Here is a tiny trained network, its code and every weight. The questions are about switching its units off for an input and a target symbol, where a switched-off unit gives its printed mean instead of its output.

import numpy as np


def w(rows, s, z=0):
    codes = np.array(rows[::2]) - 128.0
    scale = np.full(codes.shape[1], s)
    scale[-1] = z or s
    return codes * scale


def softmax(a):
    e = np.exp(a - a.max(-1, keepdims=True))
    return e / e.sum(-1, keepdims=True)


def log_softmax(a):
    a = a - a.max(-1, keepdims=True)
    return a - np.log(np.exp(a).sum(-1, keepdims=True))


def net(x, mask):
    ids = ['αβγθξσψω'.index(c) for c in x.split()]
    T = len(ids)
    res = E[ids] + P[:T]
    u = 0
    for l in range(3):
        r = res
        for j in range(2):
            rows = slice(2 * j, 2 * j + 2)
            q, k, v = (r @ M[l][rows].T for M in (Q, K, V))
            z = softmax(np.where(np.tri(T) > 0, q @ k.T / 2**0.5, -1e9)) @ v
            o = O[l][rows]
            res = res + np.where(mask[u + j], z, o[:, -1]) @ o[:, :-1]
        u += 2
    return log_softmax(res[-1] @ U[:, :-1].T + U[:, -1])


Q, K, V, O = {}, {}, {}, {}
E = w([
[241,216,108,183,175,125,116,141,50,116,131,164],'α',
[144,125,135,146,131,31,100,158,143,209,30,184],'β',
[61,75,199,112,207,214,121,159,134,137,81,165],'γ',
[4,156,158,149,144,97,111,110,35,178,119,88],'θ',
[120,96,68,213,73,121,76,115,185,85,148,71],'ξ',
[163,109,77,237,178,130,169,220,175,195,67,52],'σ',
[85,127,184,169,59,186,58,201,56,197,76,98],'ψ',
[149,49,159,71,55,122,111,77,83,144,120,56],'ω',
],0.016)
P = w([
[176,40,160,254,156,82,98,21,21,46,84,159],'0',
[169,112,133,150,114,113,147,118,163,126,72,82],'1',
[152,121,147,121,121,104,127,132,163,126,85,94],'2',
[148,128,152,101,120,114,120,136,161,128,102,95],'3',
[141,132,150,91,140,111,109,140,157,124,121,103],'4',
[135,132,149,78,132,116,109,143,159,133,127,101],'5',
[126,137,143,82,151,121,97,134,162,125,139,104],'6',
[139,134,150,70,149,122,103,152,149,127,141,113],'7',
[134,135,155,80,166,119,98,149,148,119,147,128],'8',
[147,145,166,77,175,133,102,153,142,127,146,125],'9',
[136,130,168,80,169,120,101,159,146,126,143,135],'10',
[134,123,160,93,166,111,100,142,171,126,135,127],'11',
],0.0084)
Q[0] = w([
[181,103,59,166,236,193,254,148,178,104,95,114],'L0H0',
[134,138,235,62,190,154,110,100,72,123,73,139],'L0H0',
[115,104,175,66,144,212,141,174,151,131,120,222],'L0H1',
[107,63,149,103,228,135,177,114,151,65,79,117],'L0H1',
],0.0079)
K[0] = w([
[251,38,25,229,199,93,142,205,47,76,90,62],'L0H0',
[95,52,190,162,230,223,116,5,50,85,58,232],'L0H0',
[159,29,22,197,170,47,198,3,76,98,93,118],'L0H1',
[103,79,117,240,93,125,22,121,45,161,70,187],'L0H1',
],0.0056)
V[0] = w([
[179,2,138,160,149,109,106,118,228,254,65,102],'L0H0',
[28,49,172,156,43,106,88,79,116,180,208,46],'L0H0',
[126,23,146,207,213,237,119,218,57,147,125,69],'L0H1',
[221,99,193,61,94,216,99,143,150,58,183,180],'L0H1',
],0.0041)
O[0] = w([
[114,181,237,78,114,121,84,101,21,79,91,165,215],'L0H0',
[168,175,97,143,123,137,78,73,169,170,100,165,178],'L0H0',
[162,77,219,50,254,97,76,147,68,132,157,144,254],'L0H1',
[105,245,229,73,151,144,42,140,168,177,89,87,62],'L0H1',
],0.0079,0.0058)
Q[1] = w([
[172,53,188,138,151,103,36,133,65,159,116,108],'L1H0',
[106,104,116,162,186,55,112,105,82,143,121,103],'L1H0',
[105,130,176,130,165,183,104,241,138,117,103,117],'L1H1',
[85,166,113,76,168,131,229,71,246,50,162,182],'L1H1',
],0.011)
K[1] = w([
[34,106,154,39,200,186,171,146,193,101,160,176],'L1H0',
[73,1,73,101,105,251,175,157,188,159,128,127],'L1H0',
[77,57,170,74,165,138,75,131,99,121,209,183],'L1H1',
[172,135,100,208,67,40,99,88,19,166,125,76],'L1H1',
],0.0083)
V[1] = w([
[31,155,141,139,97,86,98,94,29,60,141,70],'L1H0',
[143,105,108,5,143,46,156,91,66,160,126,139],'L1H0',
[148,202,120,137,126,137,61,186,107,230,103,177],'L1H1',
[91,140,156,132,153,55,147,192,149,178,142,1],'L1H1',
],0.0092)
O[1] = w([
[167,127,254,182,113,115,202,154,189,163,217,158,174],'L1H0',
[157,132,129,56,122,181,252,80,177,135,100,185,255],'L1H0',
[205,147,134,98,126,113,79,161,58,230,183,220,157],'L1H1',
[119,149,200,84,138,13,180,141,69,155,139,5,88],'L1H1',
],0.0092,0.0059)
Q[2] = w([
[93,77,16,120,173,201,36,109,81,13,40,165],'L2H0',
[131,175,202,93,132,219,188,71,125,212,194,239],'L2H0',
[171,90,217,112,127,167,76,159,161,54,115,188],'L2H1',
[166,84,224,253,117,132,178,53,129,156,140,197],'L2H1',
],0.0047)
K[2] = w([
[88,2,211,236,153,230,94,71,45,62,100,203],'L2H0',
[121,154,159,61,206,182,89,115,162,129,179,188],'L2H0',
[29,88,175,182,142,157,90,22,19,106,59,195],'L2H1',
[224,154,205,232,172,60,142,30,110,107,148,167],'L2H1',
],0.0047)
V[2] = w([
[117,142,87,156,125,253,229,80,118,45,178,25],'L2H0',
[216,206,83,217,251,54,66,149,165,44,153,122],'L2H0',
[66,188,157,107,203,156,98,57,90,72,142,215],'L2H1',
[41,130,105,73,177,150,82,116,130,109,121,124],'L2H1',
],0.0049)
O[2] = w([
[195,161,124,125,227,136,97,109,134,166,187,101,14],'L2H0',
[109,255,165,155,136,165,162,115,42,96,114,152,70],'L2H0',
[86,192,108,243,97,29,95,40,113,131,208,120,255],'L2H1',
[194,78,94,222,119,137,233,149,116,206,152,159,69],'L2H1',
],0.0079,0.0068)
U = w([
[128,212,130,87,126,161,123,69,118,118,123,151,193],'α',
[70,106,66,106,71,107,189,108,143,67,50,190,27],'β',
[107,73,65,143,140,149,100,87,126,136,101,119,49],'γ',
[45,104,146,186,108,80,213,98,168,196,253,141,158],'θ',
[49,116,110,131,96,96,52,149,208,13,165,97,218],'ξ',
[117,67,150,154,141,87,157,128,117,93,83,65,96],'σ',
[124,45,125,113,136,117,29,192,117,160,198,165,9],'ψ',
[143,120,133,61,109,189,133,60,200,140,103,105,249],'ω',
],0.005,0.0017)

Each question gives the input, a string of symbols that net reads in full, and the target symbol t.
The units are the heads (2 rows each of Q, K, V and O). Each row of codes is followed by its name. A weight is (code - 128) times the scale printed after its matrix; where a second scale follows, it is the last column's (O and U).
mask holds one flag per head, layer by layer. A switched-off head (its flag False) gives its mean, the last column of its rows in O, instead of its output. The means were averaged over made-up inputs and are rounded, as every weight is.
A unit's drop is (log p(t) with every unit on - log p(t) with that unit switched off) / (log p(t) with every unit on - log p(t) with every unit switched off).
The circuit of an input: a set's keep is (log p(t) with only the set's units on - log p(t) with every unit switched off) / (log p(t) with every unit on - log p(t) with every unit switched off). Starting from all 6 units, units are removed one at a time, each time the one whose removal leaves the highest keep (on an exact tie, the one counted first), for as long as the keep stays at least 0.8.
circuit, biggest first: the units of the circuit, biggest drop first
unit that matters most: the unit with the biggest drop
heads that matter: for each layer, one digit per head in row order, 1 if its drop is at least 0.15 and else 0, layers parted by /
input ψ σ ψ σ ξ ψ σ θ θ γ θ, target β: unit that matters most	L1H0
input σ γ β α ω β, target ω: heads that matter	11 / 11 / 10
input ξ β ξ γ, target α: circuit, biggest first	(L1H0 L2H0 L1H1)
input α β θ γ ξ, target σ: circuit, biggest first	(L0H0 L1H1 L2H1 L1H0)
input ψ σ γ, target β: circuit, biggest first	(L2H0 L1H0 L1H1)
input ψ ψ γ α, target β: circuit, biggest first	(L2H0 L1H0 L1H1)
input γ γ γ ψ β, target θ: heads that matter	01 / 01 / 01
input ω ω α γ, target ψ: heads that matter	00 / 11 / 10
input β σ β ω σ γ, target ξ: heads that matter	11 / 11 / 01
input ψ γ β ξ ξ σ ω α, target β: circuit, biggest first	(L1H0 L2H0 L1H1 L0H0)
input β σ ξ θ ψ γ θ ψ θ, target ξ: circuit, biggest first	(L1H1 L1H0 L0H1)
input σ θ β ψ ψ ξ γ θ ω, target ω: heads that matter	11 / 10 / 10
input ξ ψ ω θ ψ γ β β β ξ, target α: circuit, biggest first	(L2H0 L1H0 L1H1)
input ω ψ ψ θ γ, target ψ: circuit, biggest first	(L1H1 L1H0 L2H0)
input γ ψ θ θ ω σ θ α σ, target θ: heads that matter	01 / 10 / 01
input α ψ θ ω γ σ ψ θ, target σ: circuit, biggest first	(L0H0 L1H1 L2H1)
input θ β ξ ψ ψ, target ψ: circuit, biggest first	(L1H1)
input ξ ξ ω, target ω: circuit, biggest first	(L1H0 L2H1)
input β ξ γ ξ θ σ γ β γ, target ξ: circuit, biggest first	(L0H0 L1H0 L2H1 L0H1)
input θ θ ξ γ γ ξ, target γ: unit that matters most	L1H0
input ψ β ω α θ β β β β, target β: heads that matter	00 / 01 / 10
input ψ θ ψ β α ξ θ ψ σ, target σ: circuit, biggest first	(L1H1 L0H0 L0H1)
input γ ψ α θ, target θ: heads that matter	01 / 11 / 01
input ω ψ ψ β γ α α, target ψ: heads that matter	10 / 11 / 10
input ψ γ α ω, target β: circuit, biggest first	(L1H0 L2H0 L1H1 L0H0)
input ψ θ α ψ γ σ, target β: heads that matter	10 / 11 / 10
input θ ω θ, target ω: heads that matter	10 / 10 / 11
